Below are the code and all the weights of a small trained network. Each question names an input and a target symbol and asks about switching units off, where a switched-off unit gives its printed mean instead of its output.

import numpy as np


def w(rows, s, z=0):
    codes = np.array(rows[::2]) - 128.0
    scale = np.full(codes.shape[1], s)
    scale[-1] = z or s
    return codes * scale


def softmax(a):
    e = np.exp(a - a.max(-1, keepdims=True))
    return e / e.sum(-1, keepdims=True)


def log_softmax(a):
    a = a - a.max(-1, keepdims=True)
    return a - np.log(np.exp(a).sum(-1, keepdims=True))


def net(x, mask):
    ids = ['αγδζθλξπστ'.index(c) for c in x.split()]
    T = len(ids)
    res = E[ids] + P[:T]
    u = 0
    for l in range(3):
        r = res
        for j in range(3):
            rows = slice(4 * j, 4 * j + 4)
            q, k, v = (r @ M[l][rows].T for M in (Q, K, V))
            z = softmax(np.where(np.tri(T) > 0, q @ k.T / 4**0.5, -1e9)) @ v
            o = O[l][rows]
            res = res + np.where(mask[u + j], z, o[:, -1]) @ o[:, :-1]
        u += 3
    return log_softmax(res[-1] @ U[:, :-1].T + U[:, -1])


Q, K, V, O = {}, {}, {}, {}
E = w([
[119,242,230,146,178,223,161],'α',
[155,164,114,159,61,136,162],'γ',
[208,103,4,75,146,142,44],'δ',
[198,142,137,101,149,70,104],'ζ',
[153,221,149,26,165,126,156],'θ',
[199,70,186,146,227,155,145],'λ',
[76,119,99,148,203,99,199],'ξ',
[60,113,94,132,233,138,29],'π',
[170,55,78,152,119,133,135],'σ',
[203,104,192,185,117,125,124],'τ',
],0.011)
P = w([
[74,67,148,133,125,89,128],'0',
[154,157,102,212,38,75,84],'1',
[89,56,158,66,152,220,156],'2',
[89,82,127,137,189,49,141],'3',
[170,181,104,224,27,68,80],'4',
[116,186,188,101,163,254,141],'5',
[104,115,107,150,229,30,161],'6',
[185,188,102,238,26,79,87],'7',
],0.008)
Q[0] = w([
[201,129,167,59,63,124,119],'L0H1',
[91,192,159,126,56,174,97],'L0H1',
[119,95,132,189,174,171,79],'L0H1',
[171,172,101,87,202,57,108],'L0H1',
[180,33,157,255,212,128,136],'L0H2',
[59,142,97,151,154,53,172],'L0H2',
[108,148,157,98,174,133,177],'L0H2',
[91,161,70,220,113,103,91],'L0H2',
[127,123,77,109,90,98,111],'L0H3',
[168,138,124,105,60,211,194],'L0H3',
[45,115,109,155,229,74,141],'L0H3',
[35,146,73,78,90,152,152],'L0H3',
],0.037)
K[0] = w([
[234,124,178,140,106,93,124],'L0H1',
[157,146,164,164,90,192,100],'L0H1',
[72,74,132,104,89,120,72],'L0H1',
[169,155,106,59,207,76,83],'L0H1',
[182,41,168,252,159,63,111],'L0H2',
[66,160,60,165,178,106,153],'L0H2',
[121,133,134,125,107,97,205],'L0H2',
[114,103,78,124,140,97,34],'L0H2',
[110,124,139,99,98,144,75],'L0H3',
[201,221,103,153,91,192,182],'L0H3',
[51,52,174,135,152,89,180],'L0H3',
[53,165,70,75,130,141,148],'L0H3',
],0.037)
V[0] = w([
[177,153,167,186,163,169,127],'L0H1',
[158,91,126,115,163,180,140],'L0H1',
[216,236,167,252,211,246,106],'L0H1',
[71,109,145,9,103,202,164],'L0H1',
[149,216,173,88,139,188,173],'L0H2',
[180,142,108,99,114,186,204],'L0H2',
[153,209,117,167,123,159,133],'L0H2',
[189,110,124,74,116,181,225],'L0H2',
[102,51,167,144,112,55,119],'L0H3',
[219,125,115,128,141,149,108],'L0H3',
[206,235,29,208,101,209,170],'L0H3',
[49,71,171,159,119,140,120],'L0H3',
],0.0046)
O[0] = w([
[130,101,107,87,155,107,139,112],'L0H1',
[207,147,137,131,108,160,150,142],'L0H1',
[124,26,59,9,132,129,143,108],'L0H1',
[229,165,79,176,151,134,196,100],'L0H1',
[253,98,115,181,160,105,119,39],'L0H2',
[174,109,85,175,172,97,139,29],'L0H2',
[161,166,121,156,115,114,139,101],'L0H2',
[175,93,51,191,219,84,130,15],'L0H2',
[144,220,85,169,136,164,121,189],'L0H3',
[72,111,175,143,135,89,135,93],'L0H3',
[34,34,165,81,177,74,111,5],'L0H3',
[172,181,72,140,125,135,150,190],'L0H3',
],0.004,0.0035)
Q[1] = w([
[178,76,188,155,55,118,215],'L1H1',
[116,102,8,106,117,167,125],'L1H1',
[65,173,120,106,172,121,201],'L1H1',
[84,143,88,129,5,102,193],'L1H1',
[216,103,163,145,240,182,202],'L1H2',
[74,99,201,85,58,163,115],'L1H2',
[89,181,150,156,69,142,89],'L1H2',
[111,74,99,117,88,102,64],'L1H2',
[135,141,187,113,146,155,155],'L1H3',
[103,179,113,74,144,77,169],'L1H3',
[132,174,83,104,84,117,124],'L1H3',
[203,32,149,154,173,247,150],'L1H3',
],0.032)
K[1] = w([
[202,115,142,173,48,141,176],'L1H1',
[51,138,101,116,138,202,110],'L1H1',
[69,176,116,177,126,104,197],'L1H1',
[97,138,78,77,26,152,145],'L1H1',
[186,153,251,146,59,69,163],'L1H2',
[97,116,177,146,165,180,148],'L1H2',
[51,99,94,103,142,163,81],'L1H2',
[100,163,65,93,180,159,138],'L1H2',
[106,123,77,163,125,126,83],'L1H3',
[179,122,139,146,139,86,147],'L1H3',
[141,90,171,104,154,126,177],'L1H3',
[80,136,84,122,32,187,18],'L1H3',
],0.033)
V[1] = w([
[80,166,194,105,177,219,126],'L1H1',
[200,162,72,135,116,149,127],'L1H1',
[184,200,93,162,112,143,105],'L1H1',
[220,198,45,252,41,135,82],'L1H1',
[147,80,125,81,123,103,178],'L1H2',
[150,133,171,87,179,150,170],'L1H2',
[158,187,119,139,122,147,148],'L1H2',
[100,141,208,118,109,129,193],'L1H2',
[179,143,74,136,165,100,167],'L1H3',
[178,159,136,104,103,162,139],'L1H3',
[151,135,83,150,97,172,102],'L1H3',
[89,117,139,172,87,141,127],'L1H3',
],0.0041)
O[1] = w([
[137,77,5,210,177,149,146,255],'L1H1',
[115,106,137,88,81,175,96,66],'L1H1',
[79,126,140,125,92,135,120,118],'L1H1',
[6,105,216,106,11,138,124,62],'L1H1',
[148,154,115,175,170,226,152,22],'L1H2',
[101,159,155,99,98,191,138,93],'L1H2',
[135,192,158,99,146,119,111,104],'L1H2',
[132,121,204,167,170,150,130,94],'L1H2',
[180,144,53,57,146,115,171,101],'L1H3',
[149,176,105,150,148,142,158,81],'L1H3',
[149,101,162,156,145,85,135,122],'L1H3',
[135,92,162,118,90,136,125,145],'L1H3',
],0.003,0.002)
Q[2] = w([
[146,132,161,157,145,204,151],'L2H1',
[137,62,161,103,131,111,215],'L2H1',
[18,197,148,180,92,127,128],'L2H1',
[168,171,97,179,60,162,213],'L2H1',
[113,61,136,61,222,214,125],'L2H2',
[82,79,80,65,188,53,180],'L2H2',
[93,215,108,142,120,156,128],'L2H2',
[179,148,49,167,91,178,40],'L2H2',
[216,155,127,80,108,125,199],'L2H3',
[88,83,181,20,196,102,94],'L2H3',
[144,107,112,148,52,4,194],'L2H3',
[114,98,196,137,130,153,123],'L2H3',
],0.029)
K[2] = w([
[114,131,179,215,107,182,113],'L2H1',
[130,61,176,112,139,150,189],'L2H1',
[61,192,48,119,127,163,165],'L2H1',
[148,121,97,136,67,192,177],'L2H1',
[1,184,79,123,179,144,108],'L2H2',
[98,100,66,73,169,67,178],'L2H2',
[161,227,133,121,118,137,148],'L2H2',
[206,156,55,184,85,143,95],'L2H2',
[192,113,132,43,69,109,133],'L2H3',
[81,114,155,55,197,93,93],'L2H3',
[184,153,146,143,140,61,245],'L2H3',
[128,110,187,138,156,146,79],'L2H3',
],0.032)
V[2] = w([
[197,125,127,173,45,62,175],'L2H1',
[98,195,176,101,174,55,120],'L2H1',
[148,120,118,136,169,65,189],'L2H1',
[38,164,159,152,105,145,200],'L2H1',
[141,88,115,165,153,118,138],'L2H2',
[31,114,207,102,193,147,95],'L2H2',
[4,42,102,105,157,70,169],'L2H2',
[110,185,143,141,132,101,178],'L2H2',
[189,87,113,234,142,127,91],'L2H3',
[62,79,51,156,101,56,159],'L2H3',
[84,106,38,140,59,228,162],'L2H3',
[226,163,91,83,75,134,39],'L2H3',
],0.013)
O[2] = w([
[206,117,147,184,159,97,235,7],'L2H1',
[190,198,127,86,65,166,133,208],'L2H1',
[202,111,100,105,94,143,211,87],'L2H1',
[94,141,153,152,60,187,206,161],'L2H1',
[131,92,130,163,162,116,73,128],'L2H2',
[187,90,156,178,76,254,185,253],'L2H2',
[151,123,10,178,111,232,93,160],'L2H2',
[73,156,117,151,156,171,63,135],'L2H2',
[74,39,168,169,124,126,73,158],'L2H3',
[98,181,145,121,125,39,151,180],'L2H3',
[55,87,116,8,118,29,202,146],'L2H3',
[248,94,149,52,65,170,77,98],'L2H3',
],0.01,0.005)
U = w([
[93,172,224,92,224,206,174,76],'α',
[126,164,145,164,53,89,182,172],'γ',
[131,125,123,120,1,66,74,94],'δ',
[202,180,118,168,72,105,122,101],'ζ',
[140,218,175,102,253,158,156,107],'θ',
[166,45,88,117,199,174,191,253],'λ',
[109,176,90,185,179,146,173,32],'ξ',
[104,110,125,98,123,226,141,130],'π',
[129,81,55,183,104,70,126,127],'σ',
[135,125,186,219,119,131,125,111],'τ',
],0.008,0.0061)

Each question gives the input, a string of symbols that net reads in full, and the target symbol t.
The units are the heads (4 rows each of Q, K, V and O). Each row of codes is followed by its name. A weight is (code - 128) times the scale printed after its matrix; where a second scale follows, it is the last column's (O and U).
mask holds one flag per head, layer by layer. A switched-off head (its flag False) gives its mean, the last column of its rows in O, instead of its output. The means were averaged over made-up inputs and are rounded, as every weight is.
A unit's drop is (log p(t) with every unit on - log p(t) with that unit switched off) / (log p(t) with every unit on - log p(t) with every unit switched off).
The circuit of an input: a set's keep is (log p(t) with only the set's units on - log p(t) with every unit switched off) / (log p(t) with every unit on - log p(t) with every unit switched off). Starting from all 9 units, units are removed one at a time, each time the one whose removal leaves the highest keep (on an exact tie, the one counted first), for as long as the keep stays at least 0.8.
units of the circuit, in order: the units of the circuit, biggest drop first
most important unit: the unit with the biggest drop
which heads matter: for each layer, one digit per head in row order, 1 if its drop is at least 0.15 and else 0, layers parted by /
input θ σ τ σ π π π π, target δ: units of the circuit, in order => L2H3, L2H2
input λ ξ θ π ζ τ, target λ: units of the circuit, in order => L0H1, L0H2, L2H1
input π τ ξ τ π π θ, target θ: which heads matter => 000 / 000 / 010
input π ξ π θ π, target δ: units of the circuit, in order => L2H3, L2H2, L0H3
input π ξ π γ τ π λ, target λ: units of the circuit, in order => L2H1, L2H2
input γ λ θ ξ θ π λ τ, target τ: most important unit => L0H3
input π ξ π π π ξ, target π: units of the circuit, in order => L2H2, L2H1
input λ τ π π θ, target ζ: units of the circuit, in order => L2H3, L2H1
input τ α π, target λ: which heads matter => 100 / 000 / 100
input λ π θ, target λ: which heads matter => 010 / 000 / 100
input γ σ λ τ ξ π π ξ, target γ: which heads matter => 000 / 000 / 101
input λ λ σ π ζ, target δ: which heads matter => 000 / 000 / 110
input π π δ, target λ: units of the circuit, in order => L0H2, L0H3, L2H2, L2H1
input ζ π δ λ λ γ, target λ: which heads matter => 101 / 000 / 100
input π π λ π λ, target τ: units of the circuit, in order => L2H3, L0H2, L0H3
input π π ζ π δ π, target θ: most important unit => L0H2
input π ξ δ ξ, target ξ: which heads matter => 000 / 000 / 011
input π λ γ, target λ: units of the circuit, in order => L2H1, L0H2
input γ π ξ ζ, target ζ: which heads matter => 000 / 000 / 101
input λ π θ σ π π λ, target λ: most important unit => L2H1
input π ξ δ, target λ: units of the circuit, in order => L0H3, L0H2, L2H2, L2H1
input τ τ τ λ ξ γ π, target π: units of the circuit, in order => L2H2, L2H1
input λ π ζ, target λ: units of the circuit, in order => L2H1, L0H2
input γ λ λ θ λ θ, target π: which heads matter => 101 / 100 / 101
input ξ λ ξ θ, target θ: which heads matter => 111 / 000 / 010
input π θ π ξ π τ δ, target δ: units of the circuit, in order => L2H3, L2H2
input π δ π ξ ξ α τ α, target π: which heads matter => 101 / 000 / 010
input ξ π π γ σ θ, target λ: most important unit => L0H2
